Below is a small trained network, with its code and all its weights. Each question gives an input and a target symbol and asks what happens when units are switched off, that is, made to give their printed mean instead of their output.

import numpy as np


def w(rows, s, z=0):
    codes = np.array(rows[::2]) - 128.0
    scale = np.full(codes.shape[1], s)
    scale[-1] = z or s
    return codes * scale


def f(y):
    return np.maximum(y, 0)


def softmax(a):
    e = np.exp(a - a.max(-1, keepdims=True))
    return e / e.sum(-1, keepdims=True)


def log_softmax(a):
    a = a - a.max(-1, keepdims=True)
    return a - np.log(np.exp(a).sum(-1, keepdims=True))


def net(x, mask):
    ids = ['γδηλστψω'.index(c) for c in x.split()]
    T = len(ids)
    res = E[ids] + P[:T]
    r = res
    for j in range(2):
        rows = slice(4 * j, 4 * j + 4)
        q, k, v = (r @ M[0][rows].T for M in (Q, K, V))
        z = softmax(np.where(np.tri(T) > 0, q @ k.T / 4**0.5, -1e9)) @ v
        o = O[0][rows]
        res = res + np.where(mask[j], z, o[:, -1]) @ o[:, :-1]
    y = f(res @ A[0][:, :-1].T + A[0][:, -1])
    res = res + np.where(mask[2:6], y, B[0][:, -1]) @ B[0][:, :-1]
    return log_softmax(res[-1] @ U[:, :-1].T + U[:, -1])


Q, K, V, O, A, B = {}, {}, {}, {}, {}, {}
E = w([
[143,143,190,70,158,96],'γ',
[156,165,91,134,162,225],'δ',
[172,200,75,138,53,55],'η',
[136,45,158,92,170,95],'λ',
[45,124,77,107,191,155],'σ',
[154,148,88,73,101,93],'τ',
[77,22,90,100,136,77],'ψ',
[251,169,114,116,155,113],'ω',
],0.017)
P = w([
[134,110,104,6,164,103],'0',
[136,74,138,139,86,134],'1',
[93,133,204,82,90,119],'2',
[105,157,116,151,174,35],'3',
[141,70,150,171,106,153],'4',
[86,148,231,95,79,116],'5',
[95,154,118,180,184,44],'6',
[132,74,164,189,114,162],'7',
[71,152,251,108,72,116],'8',
[116,193,88,163,144,24],'9',
],0.015)
Q[0] = w([
[212,69,133,181,86,84],'head 0',
[112,102,174,8,92,123],'head 0',
[114,153,149,54,106,105],'head 0',
[82,102,163,47,57,218],'head 0',
[94,87,149,128,59,179],'head 1',
[145,76,174,133,86,195],'head 1',
[83,129,122,155,206,7],'head 1',
[81,117,75,172,173,104],'head 1',
],0.012)
K[0] = w([
[159,85,131,104,119,112],'head 0',
[91,161,137,175,126,115],'head 0',
[119,148,120,151,97,143],'head 0',
[70,106,190,254,107,157],'head 0',
[117,170,120,165,90,120],'head 1',
[115,114,185,179,162,153],'head 1',
[153,113,101,100,139,117],'head 1',
[97,117,109,85,140,142],'head 1',
],0.022)
V[0] = w([
[211,93,73,60,165,185],'head 0',
[174,92,161,154,137,106],'head 0',
[241,137,114,217,70,68],'head 0',
[116,184,164,124,81,75],'head 0',
[84,254,132,153,128,208],'head 1',
[230,137,44,29,69,30],'head 1',
[26,78,68,145,87,119],'head 1',
[193,124,42,135,183,252],'head 1',
],0.011)
O[0] = w([
[109,158,230,206,101,108,187],'head 0',
[165,154,48,199,152,78,113],'head 0',
[157,58,74,158,83,97,42],'head 0',
[193,136,135,34,89,155,114],'head 0',
[106,154,174,134,45,57,53],'head 1',
[110,5,146,121,138,155,250],'head 1',
[80,213,71,169,56,239,125],'head 1',
[119,142,155,247,181,116,109],'head 1',
],0.011,0.016)
A[0] = w([
[254,138,165,134,141,136,4],'neuron 0',
[146,81,38,77,202,66,221],'neuron 1',
[43,113,164,119,107,150,151],'neuron 2',
[123,227,190,66,102,168,227],'neuron 3',
],0.0086,0.0024)
B[0] = w([
[2,143,78,24,134,142,156],'neuron 0',
[144,253,75,234,83,68,228],'neuron 1',
[192,197,134,61,94,130,254],'neuron 2',
[125,17,88,146,61,78,210],'neuron 3',
],0.009,0.014)
U = w([
[121,198,58,80,215,58,132],'γ',
[147,202,123,181,128,150,168],'δ',
[153,109,51,173,95,145,251],'η',
[224,190,62,168,227,155,134],'λ',
[76,169,145,149,42,155,135],'σ',
[39,80,98,94,146,151,89],'τ',
[92,200,86,137,148,226,115],'ψ',
[1,88,19,182,153,120,88],'ω',
],0.0075,0.0025)

Each question gives the input, a string of symbols that net reads in full, and the target symbol t.
The units are the heads (4 rows each of Q, K, V and O) and the neurons (one row each of A and B). Each row of codes is followed by its name. A weight is (code - 128) times the scale printed after its matrix; where a second scale follows, it is the last column's (O, A, B and U).
mask holds one flag per unit, heads first, then neurons. A switched-off unit (its flag False) gives its mean, the last column of its rows in O or B, instead of its output. The means were averaged over made-up inputs and are rounded, as every weight is.
A unit's drop is (log p(t) with every unit on - log p(t) with that unit switched off) / (log p(t) with every unit on - log p(t) with every unit switched off).
The circuit of an input: a set's keep is (log p(t) with only the set's units on - log p(t) with every unit switched off) / (log p(t) with every unit on - log p(t) with every unit switched off). Starting from all 6 units, units are removed one at a time, each time the one whose removal leaves the highest keep (on an exact tie, the one counted first), for as long as the keep stays at least 0.8.
circuit, biggest first: the units of the circuit, biggest drop first
unit that matters most: the unit with the biggest drop
top k neurons: the k neurons with the biggest drops, biggest first
heads that matter: for each layer, one digit per head in row order, 1 if its drop is at least 0.15 and else 0, layers parted by /
input ψ τ ω ω, target ψ: circuit, biggest first -> head 1
input ω γ ψ, target γ: circuit, biggest first -> neuron 1; head 0; head 1
input σ σ τ τ, target σ: circuit, biggest first -> head 1; head 0; neuron 3
input λ γ δ, target σ: circuit, biggest first -> head 1; neuron 3
input σ γ δ δ λ τ η γ δ σ, target σ: heads that matter -> 11
input γ τ τ τ λ ψ ψ, target γ: heads that matter -> 01
input τ ψ ψ τ σ τ τ τ τ τ, target τ: heads that matter -> 11
input λ σ σ δ σ γ ψ, target λ: heads that matter -> 01
input τ γ η τ τ ω, target γ: heads that matter -> 11
input τ ω ω δ, target τ: heads that matter -> 11
input δ λ ψ ω λ ψ ω γ, target γ: circuit, biggest first -> head 1; neuron 0
input γ γ ω η γ ω λ, target γ: circuit, biggest first -> head 1; neuron 1
input τ τ ψ σ η ψ, target η: circuit, biggest first -> head 0; neuron 1
input ψ δ ψ ω ω η γ ω τ, target γ: circuit, biggest first -> head 0; head 1; neuron 3
input σ δ ψ, target σ: circuit, biggest first -> head 1
input ψ ψ σ λ ψ τ λ ψ γ σ, target ψ: heads that matter -> 01
input τ γ ω γ ψ ω δ ψ τ ψ, target τ: circuit, biggest first -> head 0; head 1
input ω τ σ τ, target ω: top 3 neurons -> neuron 2; neuron 0; neuron 1
input ω σ λ τ ψ ψ δ, target ω: circuit, biggest first -> head 1; head 0
input ψ γ ψ ω σ ψ λ, target ψ: circuit, biggest first -> head 1; neuron 3
input η δ ψ ψ σ, target ψ: top neuron -> neuron 2
input ω τ ψ σ ψ τ, target τ: heads that matter -> 10
input ω ψ τ γ, target ω: heads that matter -> 11
input λ σ ψ δ τ ψ ω τ δ η, target λ: heads that matter -> 01
input λ τ ω λ, target λ: heads that matter -> 01
input τ ψ σ σ γ τ ω λ ω, target γ: heads that matter -> 11
input λ τ ψ σ, target λ: unit that matters most -> head 1
input λ λ τ τ, target λ: circuit, biggest first -> head 1; neuron 1
input σ λ δ λ ψ τ δ γ, target γ: circuit, biggest first -> head 1; head 0
